Below is a small trained network, with its code and all its weights. Each question gives an input and a target symbol and asks what happens when units are switched off, that is, made to give their printed mean instead of their output.

import numpy as np


def w(rows, s, z=0):
    codes = np.array(rows[::2]) - 128.0
    scale = np.full(codes.shape[1], s)
    scale[-1] = z or s
    return codes * scale


def norm(h):
    return h / np.sqrt((h * h).mean(-1, keepdims=True) + 1e-5)


def f(y):
    return np.maximum(y, 0)


def softmax(a):
    e = np.exp(a - a.max(-1, keepdims=True))
    return e / e.sum(-1, keepdims=True)


def log_softmax(a):
    a = a - a.max(-1, keepdims=True)
    return a - np.log(np.exp(a).sum(-1, keepdims=True))


def net(x, mask):
    ids = ['βγδζημτψω'.index(c) for c in x.split()]
    T = len(ids)
    res = E[ids] + P[:T]
    r = norm(res)
    for j in range(3):
        rows = slice(2 * j, 2 * j + 2)
        q, k, v = (r @ M[0][rows].T for M in (Q, K, V))
        z = softmax(np.where(np.tri(T) > 0, q @ k.T / 2**0.5, -1e9)) @ v
        o = O[0][rows]
        res = res + np.where(mask[j], z, o[:, -1]) @ o[:, :-1]
    y = f(norm(res) @ A[0][:, :-1].T + A[0][:, -1])
    res = res + np.where(mask[3:7], y, B[0][:, -1]) @ B[0][:, :-1]
    return log_softmax(norm(res)[-1] @ U[:, :-1].T + U[:, -1])


Q, K, V, O, A, B = {}, {}, {}, {}, {}, {}
E = w([
[100,83,184,115,219,143,94,147,109,129,163,98],'β',
[120,163,159,133,127,121,203,24,120,48,168,106],'γ',
[144,134,113,178,201,176,95,78,107,109,123,79],'δ',
[138,130,137,107,163,156,157,185,236,105,117,54],'ζ',
[239,77,100,115,106,108,121,141,115,126,97,72],'η',
[150,171,102,79,101,106,99,213,182,93,119,150],'μ',
[85,168,135,168,102,183,124,168,45,115,135,153],'τ',
[113,96,97,85,221,136,174,131,127,154,55,131],'ψ',
[143,173,180,199,186,123,187,177,142,139,88,249],'ω',
],0.021)
P = w([
[80,3,174,105,115,133,85,164,192,120,113,192],'0',
[115,74,68,151,178,171,110,152,202,172,181,179],'1',
[163,150,160,65,125,174,136,112,121,146,110,109],'2',
[113,94,80,164,147,133,110,153,158,129,140,159],'3',
[155,156,136,102,121,125,163,118,108,146,98,45],'4',
[105,98,88,194,119,108,108,130,137,111,95,118],'5',
[164,134,146,102,86,148,163,132,88,76,50,52],'6',
[108,128,90,172,139,96,149,155,77,61,128,130],'7',
],0.014)
Q[0] = w([
[115,71,105,111,94,108,96,120,65,204,166,190],'H0',
[54,7,90,207,130,35,92,131,133,85,169,137],'H0',
[158,109,225,55,144,199,119,115,110,51,19,139],'H1',
[103,37,131,184,80,124,106,146,168,39,174,169],'H1',
[172,145,116,163,160,131,131,97,84,103,51,72],'H2',
[65,16,68,205,112,60,119,144,178,87,202,202],'H2',
],0.019)
K[0] = w([
[122,46,186,86,143,121,104,134,117,159,216,194],'H0',
[76,99,128,46,252,150,91,97,159,95,186,51],'H0',
[92,111,158,227,128,62,201,161,99,158,70,48],'H1',
[72,89,163,126,44,129,166,51,165,156,223,107],'H1',
[180,162,97,187,97,116,155,126,135,70,83,54],'H2',
[175,50,133,74,208,93,90,57,108,144,206,119],'H2',
],0.019)
V[0] = w([
[207,177,187,231,181,143,182,144,187,141,77,164],'H0',
[4,185,94,139,90,207,138,128,111,118,69,84],'H0',
[165,191,172,172,204,90,179,151,128,103,121,196],'H1',
[56,105,29,45,202,136,192,94,94,129,5,171],'H1',
[94,107,179,178,112,185,188,139,124,149,124,82],'H2',
[133,135,138,121,176,64,116,112,210,113,107,115],'H2',
],0.018)
O[0] = w([
[87,116,163,155,182,171,80,87,127,40,45,196,247],'H0',
[105,103,66,2,194,80,124,160,154,124,159,184,152],'H0',
[59,131,164,94,84,127,137,44,83,65,152,180,175],'H1',
[36,68,163,144,48,155,215,172,202,214,86,144,195],'H1',
[189,110,176,177,150,145,156,209,113,113,190,154,169],'H2',
[112,134,183,69,110,50,118,198,129,144,91,162,163],'H2',
],0.0089,0.015)
A[0] = w([
[35,168,54,166,167,157,45,172,138,105,123,125,180],'N0',
[124,54,140,71,125,167,114,121,183,93,98,9,190],'N1',
[29,98,58,200,197,72,86,98,168,160,241,130,4],'N2',
[106,107,2,241,104,145,98,123,70,164,129,223,145],'N3',
],0.015,0.0011)
B[0] = w([
[112,59,84,132,90,76,184,175,122,82,202,88,247],'N0',
[68,192,82,132,144,100,122,56,88,126,117,108,213],'N1',
[186,171,67,147,114,189,112,157,115,124,49,183,182],'N2',
[155,180,193,9,176,115,131,47,76,202,141,142,189],'N3',
],0.015,0.012)
U = w([
[206,144,149,196,89,120,125,191,70,140,81,127,146],'β',
[56,83,153,169,253,74,164,130,167,130,220,70,3],'γ',
[97,120,179,129,74,173,66,89,115,89,146,213,130],'δ',
[193,83,79,51,159,174,90,141,149,168,173,164,219],'ζ',
[108,54,150,82,77,155,202,174,140,209,84,126,103],'η',
[120,176,110,57,77,41,70,97,104,177,92,103,113],'μ',
[185,73,152,134,8,34,107,168,139,147,226,182,226],'τ',
[88,96,196,92,117,87,70,167,29,226,254,116,128],'ψ',
[166,145,222,68,245,38,126,171,177,173,80,174,65],'ω',
],0.006,0.0032)

Each question gives the input, a string of symbols that net reads in full, and the target symbol t.
The units are the heads (2 rows each of Q, K, V and O) and the neurons (one row each of A and B). Each row of codes is followed by its name. A weight is (code - 128) times the scale printed after its matrix; where a second scale follows, it is the last column's (O, A, B and U).
mask holds one flag per unit, heads first, then neurons. A switched-off unit (its flag False) gives its mean, the last column of its rows in O or B, instead of its output. The means were averaged over made-up inputs and are rounded, as every weight is.
A unit's drop is (log p(t) with every unit on - log p(t) with that unit switched off) / (log p(t) with every unit on - log p(t) with every unit switched off).
The circuit of an input: a set's keep is (log p(t) with only the set's units on - log p(t) with every unit switched off) / (log p(t) with every unit on - log p(t) with every unit switched off). Starting from all 7 units, units are removed one at a time, each time the one whose removal leaves the highest keep (on an exact tie, the one counted first), for as long as the keep stays at least 0.8.
units of the circuit, in order: the units of the circuit, biggest drop first
most important unit: the unit with the biggest drop
top k neurons: the k neurons with the biggest drops, biggest first
which heads matter: for each layer, one digit per head in row order, 1 if its drop is at least 0.15 and else 0, layers parted by /
drop when u is switched off: that unit's drop, to one decimal
input δ ψ δ β, target β: units of the circuit, in order => [H0; N0; N2]
input ζ δ γ, target ω: units of the circuit, in order => [H2; H1]
input γ δ η, target β: which heads matter => 110
input ζ ω δ ζ β β, target β: units of the circuit, in order => [H0; N2]
input ζ δ β, target ω: most important unit => H2
input η ψ β, target η: which heads matter => 010
input δ ζ τ μ μ, target ζ: which heads matter => 101
input ψ β ω, target δ: which heads matter => 010
input μ μ ψ η ψ δ ψ τ, target ψ: units of the circuit, in order => [N3; N0]
input δ β δ τ τ τ γ, target ζ: which heads matter => 101
input δ δ μ δ τ μ δ η, target μ: units of the circuit, in order => [H2; N1]
input β β γ ζ δ ω ψ, target δ: which heads matter => 100
input ζ δ μ δ δ μ γ, target μ: which heads matter => 001
input δ ζ μ τ τ μ ζ, target ζ: which heads matter => 101
input δ δ δ ω δ, target δ: most important unit => H1
input ζ β δ ζ δ τ, target ψ: top 2 neurons => [N3; N2]
input δ δ ψ δ δ δ, target ζ: top 2 neurons => [N2; N3]
input μ η ζ γ μ β ζ, target μ: which heads matter => 000
input γ ζ γ, target ω: top 2 neurons => [N0; N1]
input ω μ ω μ ζ, target δ: units of the circuit, in order => [H0]
input ψ η τ ζ δ δ, target ζ: drop when H2 is switched off => 0.1
input ψ μ γ, target η: drop when H1 is switched off => 1.2
input ζ ω η, target δ: drop when H1 is switched off => 0.1
